Below are the code and all the weights of a small trained network. Each question names an input and a target symbol and asks about switching units off, where a switched-off unit gives its printed mean instead of its output.

import numpy as np


def w(rows, s, z=0):
    codes = np.array(rows[::2]) - 128.0
    scale = np.full(codes.shape[1], s)
    scale[-1] = z or s
    return codes * scale


def f(y):
    return np.maximum(y, 0)


def softmax(a):
    e = np.exp(a - a.max(-1, keepdims=True))
    return e / e.sum(-1, keepdims=True)


def log_softmax(a):
    a = a - a.max(-1, keepdims=True)
    return a - np.log(np.exp(a).sum(-1, keepdims=True))


def net(x, mask):
    ids = ['ΠΨαδεηξσ'.index(c) for c in x.split()]
    T = len(ids)
    res = E[ids] + P[:T]
    q, k, v = (res @ M[0].T for M in (Q, K, V))
    z = softmax(np.where(np.tri(T) > 0, q @ k.T / 2**0.5, -1e9)) @ v
    res = res + np.where(mask[0], z, O[0][:, -1]) @ O[0][:, :-1]
    y = f(res @ A[0][:, :-1].T + A[0][:, -1])
    res = res + np.where(mask[1:13], y, B[0][:, -1]) @ B[0][:, :-1]
    return log_softmax(res[-1] @ U[:, :-1].T + U[:, -1])


Q, K, V, O, A, B = {}, {}, {}, {}, {}, {}
E = w([
[127,119,102,9,77],'Π',
[104,152,122,101,164],'Ψ',
[106,87,169,41,61],'α',
[97,86,201,63,70],'δ',
[112,188,60,203,236],'ε',
[141,219,9,67,211],'η',
[140,199,38,30,138],'ξ',
[87,78,234,137,113],'σ',
],0.011)
P = w([
[113,227,209,70,151],'0',
[127,151,98,68,147],'1',
[52,194,189,140,119],'2',
[33,83,105,122,105],'3',
[253,116,116,92,154],'4',
[187,186,139,190,10],'5',
[54,49,41,105,175],'6',
[112,129,162,184,169],'7',
[167,99,86,146,77],'8',
],0.011)
Q[0] = w([
[253,93,95,170,93],'H0',
[50,88,56,171,60],'H0',
],0.035)
K[0] = w([
[41,86,105,103,159],'H0',
[187,4,101,109,185],'H0',
],0.041)
V[0] = w([
[150,204,101,187,193],'H0',
[169,158,52,3,75],'H0',
],0.013)
O[0] = w([
[144,104,131,125,8,254],'H0',
[190,168,152,142,137,134],'H0',
],0.016,0.006)
A[0] = w([
[125,77,102,96,116,50],'N0',
[101,125,157,91,207,59],'N1',
[119,157,71,134,100,254],'N2',
[166,104,135,108,149,241],'N3',
[135,50,162,194,176,69],'N4',
[8,127,121,95,148,158],'N5',
[79,124,65,187,66,44],'N6',
[179,121,166,131,161,81],'N7',
[199,149,149,140,134,48],'N8',
[129,100,79,208,111,47],'N9',
[151,166,91,158,114,180],'N10',
[197,129,103,180,82,20],'N11',
],0.011,0.0077)
B[0] = w([
[136,146,175,162,137,161],'N0',
[3,209,90,117,16,189],'N1',
[123,93,226,115,74,247],'N2',
[103,154,197,224,127,183],'N3',
[139,130,67,153,170,147],'N4',
[223,69,180,199,161,194],'N5',
[138,83,63,55,240,226],'N6',
[92,79,153,33,149,158],'N7',
[234,107,79,122,173,165],'N8',
[81,151,66,181,177,152],'N9',
[117,63,176,144,120,190],'N10',
[72,191,13,193,121,185],'N11',
],0.015,0.012)
U = w([
[168,104,146,171,54,254],'Π',
[137,46,63,255,135,209],'Ψ',
[187,127,20,223,37,53],'α',
[108,120,76,202,79,11],'δ',
[237,76,65,196,140,45],'ε',
[118,148,62,164,95,55],'η',
[183,99,103,144,188,65],'ξ',
[142,27,30,163,74,99],'σ',
],0.0053,0.0073)

Each question gives the input, a string of symbols that net reads in full, and the target symbol t.
The units are the heads (2 rows each of Q, K, V and O) and the neurons (one row each of A and B). Each row of codes is followed by its name. A weight is (code - 128) times the scale printed after its matrix; where a second scale follows, it is the last column's (O, A, B and U).
mask holds one flag per unit, heads first, then neurons. A switched-off unit (its flag False) gives its mean, the last column of its rows in O or B, instead of its output. The means were averaged over made-up inputs and are rounded, as every weight is.
A unit's drop is (log p(t) with every unit on - log p(t) with that unit switched off) / (log p(t) with every unit on - log p(t) with every unit switched off).
The circuit of an input: a set's keep is (log p(t) with only the set's units on - log p(t) with every unit switched off) / (log p(t) with every unit on - log p(t) with every unit switched off). Starting from the 12 units with the biggest drops (on a tie, the unit counted first), units are removed one at a time, each time the one whose removal leaves the highest keep (on an exact tie, the one counted first), for as long as the keep stays at least 0.8.
circuit, biggest first: the units of the circuit, biggest drop first
most important unit: the unit with the biggest drop
top k neurons: the k neurons with the biggest drops, biggest first
input α Π ε η, target ξ: top 2 neurons	(N8; N7)
input σ ε σ ε ε Ψ Π ε Ψ, target ξ: circuit, biggest first	(H0)
input ε σ η ε Ψ, target α: circuit, biggest first	(H0; N11)
input ε ξ η ξ, target ε: circuit, biggest first	(N8; H0)
input ε δ ε Ψ σ σ ξ σ ε, target ε: circuit, biggest first	(H0; N8)
input ε σ Ψ σ δ ε Π σ Π, target ξ: top 2 neurons	(N8; N7)
input ε ε η, target σ: circuit, biggest first	(H0; N6)
input ε ε η ε Π, target α: circuit, biggest first	(H0; N11)
input σ σ Π Π α ε σ, target η: top 3 neurons	(N1; N5; N2)
input ε ε ε η σ δ, target α: circuit, biggest first	(N11; H0)
input ε ε Π δ ε Π σ α, target ξ: top 3 neurons	(N8; N7; N2)
input ε Ψ ε ε, target Π: circuit, biggest first	(H0; N6; N11)
input Ψ σ ε, target Π: circuit, biggest first	(N6; N11; H0)
input ε ε ε ε ε ξ, target σ: most important unit	H0
input σ ε ε α σ σ η, target Π: circuit, biggest first	(N11; N2)
input Ψ σ α α σ ξ, target η: top 2 neurons	(N1; N5)
input Ψ α ε ε η ε η σ ε, target α: top 3 neurons	(N11; N6; N5)
input Ψ ε σ δ σ, target Ψ: circuit, biggest first	(H0; N5)
input η ε Π η σ Ψ, target α: circuit, biggest first	(N11; H0)
input σ ε α σ Ψ ε Ψ, target Π: circuit, biggest first	(N6; H0; N11)
input ε ε α η Ψ, target η: top 3 neurons	(N1; N2; N5)
input η σ ε δ ε, target σ: circuit, biggest first	(H0)
input σ ε Ψ σ, target σ: top 3 neurons	(N6; N3; N5)
input α σ Ψ, target η: top 2 neurons	(N1; N2)
input Ψ ε η, target Π: top 2 neurons	(N6; N11)
input ε ε η ξ α σ, target ε: top 3 neurons	(N8; N1; N2)
input ξ η α ε ε ε Π Ψ ε, target ξ: top 3 neurons	(N7; N8; N11)
